Here is a tiny trained network, its code and every weight. The questions are about switching its units off for an input and a target symbol, where a switched-off unit gives its printed mean instead of its output.

import numpy as np


def w(rows, s, z=0):
    codes = np.array(rows[::2]) - 128.0
    scale = np.full(codes.shape[1], s)
    scale[-1] = z or s
    return codes * scale


def norm(h):
    return h / np.sqrt((h * h).mean(-1, keepdims=True) + 1e-5)


def softmax(a):
    e = np.exp(a - a.max(-1, keepdims=True))
    return e / e.sum(-1, keepdims=True)


def log_softmax(a):
    a = a - a.max(-1, keepdims=True)
    return a - np.log(np.exp(a).sum(-1, keepdims=True))


def net(x, mask):
    ids = ['αβγεηθλμξπστφω'.index(c) for c in x.split()]
    T = len(ids)
    res = E[ids] + P[:T]
    u = 0
    for l in range(2):
        r = norm(res)
        for j in range(3):
            rows = slice(3 * j, 3 * j + 3)
            q, k, v = (r @ M[l][rows].T for M in (Q, K, V))
            z = softmax(np.where(np.tri(T) > 0, q @ k.T / 3**0.5, -1e9)) @ v
            o = O[l][rows]
            res = res + np.where(mask[u + j], z, o[:, -1]) @ o[:, :-1]
        u += 3
    return log_softmax(norm(res)[-1] @ U[:, :-1].T + U[:, -1])


Q, K, V, O = {}, {}, {}, {}
E = w([
[170,80,136,165,40,94,153,117,107,116],'α',
[93,179,176,135,108,122,154,111,152,84],'β',
[76,102,133,146,130,130,67,73,138,112],'γ',
[131,113,123,125,111,150,132,50,117,121],'ε',
[124,169,134,232,152,113,101,138,76,81],'η',
[160,68,39,132,150,193,105,144,108,38],'θ',
[99,189,62,143,85,108,141,130,96,164],'λ',
[2,165,79,124,146,186,130,124,148,189],'μ',
[117,149,85,166,8,152,117,173,141,131],'ξ',
[169,171,100,189,222,49,168,84,141,159],'π',
[167,160,127,143,109,153,89,101,175,118],'σ',
[115,109,149,182,98,104,226,120,144,239],'τ',
[122,113,92,93,89,49,97,61,153,116],'φ',
[134,50,107,186,143,107,102,158,145,122],'ω',
],0.029)
P = w([
[127,52,79,235,20,55,207,44,255,216],'0',
[133,70,111,193,36,58,192,59,224,190],'1',
[122,86,108,178,43,68,156,55,197,177],'2',
[124,100,111,167,51,88,148,48,181,166],'3',
[121,112,114,148,58,104,136,50,161,158],'4',
[118,126,114,123,76,119,121,50,151,152],'5',
[112,135,119,111,86,134,109,56,131,144],'6',
[117,139,120,93,106,147,102,56,119,132],'7',
[114,144,130,80,104,162,91,60,95,123],'8',
[120,146,130,72,122,179,90,63,84,109],'9',
[126,142,134,59,123,187,70,63,66,101],'10',
[124,142,140,51,134,208,68,64,58,85],'11',
],0.0072)
Q[0] = w([
[104,123,192,100,103,142,92,99,136,149],'L0H1',
[73,45,151,157,75,117,81,10,106,106],'L0H1',
[100,126,114,169,89,134,118,153,154,180],'L0H1',
[144,176,52,147,84,94,73,148,126,14],'L0H2',
[96,100,125,72,103,115,49,91,177,158],'L0H2',
[155,171,121,201,107,237,176,115,131,68],'L0H2',
[135,131,113,152,107,94,129,126,222,56],'L0H3',
[76,73,149,135,107,99,144,87,129,79],'L0H3',
[114,167,44,203,98,202,124,93,136,203],'L0H3',
],0.011)
K[0] = w([
[142,96,121,79,102,181,112,146,99,121],'L0H1',
[148,129,143,72,162,254,117,157,96,25],'L0H1',
[157,134,136,123,108,156,88,79,129,165],'L0H1',
[122,147,146,105,165,139,137,172,97,56],'L0H2',
[89,116,135,89,135,175,67,109,138,77],'L0H2',
[114,225,173,141,170,121,140,94,137,114],'L0H2',
[104,144,184,95,135,126,113,107,53,132],'L0H3',
[117,195,199,132,86,125,144,93,138,124],'L0H3',
[200,132,124,41,185,162,120,189,84,110],'L0H3',
],0.013)
V[0] = w([
[156,149,175,106,136,149,91,81,81,185],'L0H1',
[196,129,70,139,186,139,199,78,79,143],'L0H1',
[38,94,144,122,69,75,193,95,110,147],'L0H1',
[170,90,108,119,134,128,110,116,134,193],'L0H2',
[149,151,116,132,134,113,220,99,147,124],'L0H2',
[94,148,190,130,121,92,128,132,155,177],'L0H2',
[90,100,122,133,110,67,169,110,83,125],'L0H3',
[123,141,84,96,68,109,81,154,68,185],'L0H3',
[145,136,172,152,166,85,66,114,100,255],'L0H3',
],0.0087)
O[0] = w([
[197,59,174,149,75,75,72,58,122,43,143],'L0H1',
[183,205,137,71,170,195,60,127,25,66,150],'L0H1',
[151,84,179,106,96,108,21,145,24,254,4],'L0H1',
[193,84,66,111,126,152,138,131,180,109,156],'L0H2',
[124,217,152,41,143,170,114,154,94,71,141],'L0H2',
[119,102,172,63,159,88,133,115,226,118,126],'L0H2',
[120,124,160,131,124,86,31,135,82,214,40],'L0H3',
[108,138,8,157,60,99,123,43,108,170,64],'L0H3',
[173,146,98,223,176,178,173,82,79,215,21],'L0H3',
],0.0063,0.0036)
Q[1] = w([
[116,170,113,137,108,137,158,30,118,160],'L1H1',
[125,150,166,155,131,153,140,129,202,66],'L1H1',
[208,129,107,121,116,109,147,153,177,187],'L1H1',
[94,86,165,99,142,129,207,168,30,196],'L1H2',
[130,76,128,76,143,112,85,42,102,82],'L1H2',
[127,180,18,79,159,181,116,211,85,63],'L1H2',
[160,174,85,252,127,172,103,143,174,136],'L1H3',
[184,125,137,156,56,210,115,94,107,89],'L1H3',
[55,49,94,134,121,117,134,114,129,123],'L1H3',
],0.015)
K[1] = w([
[89,156,104,79,161,120,167,76,61,102],'L1H1',
[111,118,131,141,130,136,187,134,152,45],'L1H1',
[146,160,161,148,93,88,194,73,156,174],'L1H1',
[98,134,116,78,106,182,99,183,97,237],'L1H2',
[204,98,161,138,153,85,13,89,101,100],'L1H2',
[122,252,132,147,183,144,122,149,76,111],'L1H2',
[75,78,73,155,131,221,195,93,134,94],'L1H3',
[150,101,98,150,83,183,68,135,121,35],'L1H3',
[77,126,102,169,151,86,73,121,124,194],'L1H3',
],0.015)
V[1] = w([
[68,186,139,185,152,136,108,111,137,161],'L1H1',
[97,169,182,117,75,104,207,105,138,143],'L1H1',
[113,112,113,44,202,204,156,83,148,166],'L1H1',
[35,189,194,189,93,197,129,131,108,123],'L1H2',
[138,23,131,188,84,216,99,160,129,93],'L1H2',
[168,150,101,71,62,245,167,155,137,185],'L1H2',
[104,71,98,124,102,173,216,99,88,110],'L1H3',
[142,162,73,135,235,183,139,101,95,68],'L1H3',
[123,121,152,129,191,131,138,60,142,152],'L1H3',
],0.011)
O[1] = w([
[110,176,133,108,152,207,143,122,58,107,75],'L1H1',
[79,93,156,91,91,94,173,135,24,203,142],'L1H1',
[108,170,129,113,104,188,155,135,227,185,137],'L1H1',
[87,46,173,227,112,222,107,6,142,79,98],'L1H2',
[73,96,156,158,170,210,120,217,53,147,253],'L1H2',
[179,164,167,71,185,169,135,95,54,56,109],'L1H2',
[125,125,168,95,114,152,1,145,52,161,212],'L1H3',
[131,83,132,121,147,50,157,112,86,215,144],'L1H3',
[161,121,131,71,209,77,128,81,118,115,146],'L1H3',
],0.0094,0.0029)
U = w([
[148,127,156,151,110,126,172,127,96,182,191],'α',
[142,118,105,144,140,129,172,116,157,54,216],'β',
[131,174,118,157,250,102,116,105,133,175,146],'γ',
[78,178,68,87,161,207,126,114,135,188,44],'ε',
[108,96,130,189,104,123,114,111,158,187,121],'η',
[144,107,84,125,174,149,136,211,117,156,202],'θ',
[106,170,86,148,53,165,119,153,100,92,2],'λ',
[86,156,80,99,170,147,109,147,136,113,71],'μ',
[167,90,158,158,67,88,133,166,84,96,71],'ξ',
[132,133,64,108,114,78,125,126,144,172,139],'π',
[151,119,161,85,130,131,56,117,126,141,143],'σ',
[70,136,177,94,133,101,145,145,115,78,103],'τ',
[106,179,46,146,113,118,125,83,66,122,56],'φ',
[126,160,144,203,170,91,131,132,70,111,167],'ω',
],0.014,0.0068)

Each question gives the input, a string of symbols that net reads in full, and the target symbol t.
The units are the heads (3 rows each of Q, K, V and O). Each row of codes is followed by its name. A weight is (code - 128) times the scale printed after its matrix; where a second scale follows, it is the last column's (O and U).
mask holds one flag per head, layer by layer. A switched-off head (its flag False) gives its mean, the last column of its rows in O, instead of its output. The means were averaged over made-up inputs and are rounded, as every weight is.
A unit's drop is (log p(t) with every unit on - log p(t) with that unit switched off) / (log p(t) with every unit on - log p(t) with every unit switched off).
The circuit of an input: a set's keep is (log p(t) with only the set's units on - log p(t) with every unit switched off) / (log p(t) with every unit on - log p(t) with every unit switched off). Starting from all 6 units, units are removed one at a time, each time the one whose removal leaves the highest keep (on an exact tie, the one counted first), for as long as the keep stays at least 0.8.
circuit, biggest first: the units of the circuit, biggest drop first
most important unit: the unit with the biggest drop
heads that matter: for each layer, one digit per head in row order, 1 if its drop is at least 0.15 and else 0, layers parted by /
input σ γ ω σ γ α ε, target σ: heads that matter	100 / 000
input σ ε ε π σ θ, target π: heads that matter	000 / 011
input θ σ ξ σ ω σ λ, target λ: heads that matter	111 / 001
input η γ θ ε σ τ ε γ μ γ σ β, target β: heads that matter	000 / 110
input π γ ε θ μ, target π: heads that matter	001 / 010
input η γ σ ξ σ, target λ: circuit, biggest first	(L1H3)
input ε ξ θ σ π μ ε ε γ σ ω γ, target π: heads that matter	100 / 010
input ω ε σ σ η σ ω σ, target θ: heads that matter	101 / 010
input τ σ λ σ, target φ: circuit, biggest first	(L0H3; L1H1)
input θ β γ γ φ σ ε γ σ σ ξ γ, target β: circuit, biggest first	(L0H3; L1H3)
input φ σ η γ ε σ γ σ, target η: heads that matter	101 / 010
input ω σ ε σ γ γ, target η: heads that matter	010 / 010
input θ ε σ ε ξ γ σ ω ε ε ε ε, target ε: heads that matter	110 / 100
input ε ξ φ γ σ θ σ λ λ γ σ γ, target γ: most important unit	L1H3
input σ ε σ τ γ σ φ φ σ, target π: circuit, biggest first	(L0H1; L1H2)
input σ σ γ γ τ θ σ ε ξ σ σ τ, target τ: heads that matter	001 / 001
input φ σ ω μ σ σ γ, target η: circuit, biggest first	(L0H1; L1H2)
input ξ μ σ γ σ σ μ φ γ σ, target ε: circuit, biggest first	(L1H1; L0H3)
input ω σ ε σ γ ε ξ γ σ ξ ε, target λ: circuit, biggest first	(L1H3; L0H1; L1H2)
input σ θ σ γ β η φ ε ω, target η: circuit, biggest first	(L1H2)
input ξ θ σ σ η μ, target η: heads that matter	000 / 010
input β σ σ τ σ β τ ξ σ γ σ, target η: circuit, biggest first	(L1H2; L0H1)
input φ γ γ ξ γ σ, target β: circuit, biggest first	(L1H3; L0H1)
input σ τ φ β σ σ θ φ ε γ σ α, target β: heads that matter	110 / 100
input η σ σ τ ε η τ τ ε ε, target σ: heads that matter	100 / 100
input β ξ γ ξ ε μ ε μ ε γ ε, target η: heads that matter	010 / 010
input μ λ γ γ σ ε σ σ ε, target β: circuit, biggest first	(L1H3)
input ε η ξ θ γ σ σ σ σ ξ π λ, target π: circuit, biggest first	(L1H2; L0H1)
input μ σ σ θ τ ε σ φ σ ω ε, target ε: circuit, biggest first	(L0H1; L1H1)
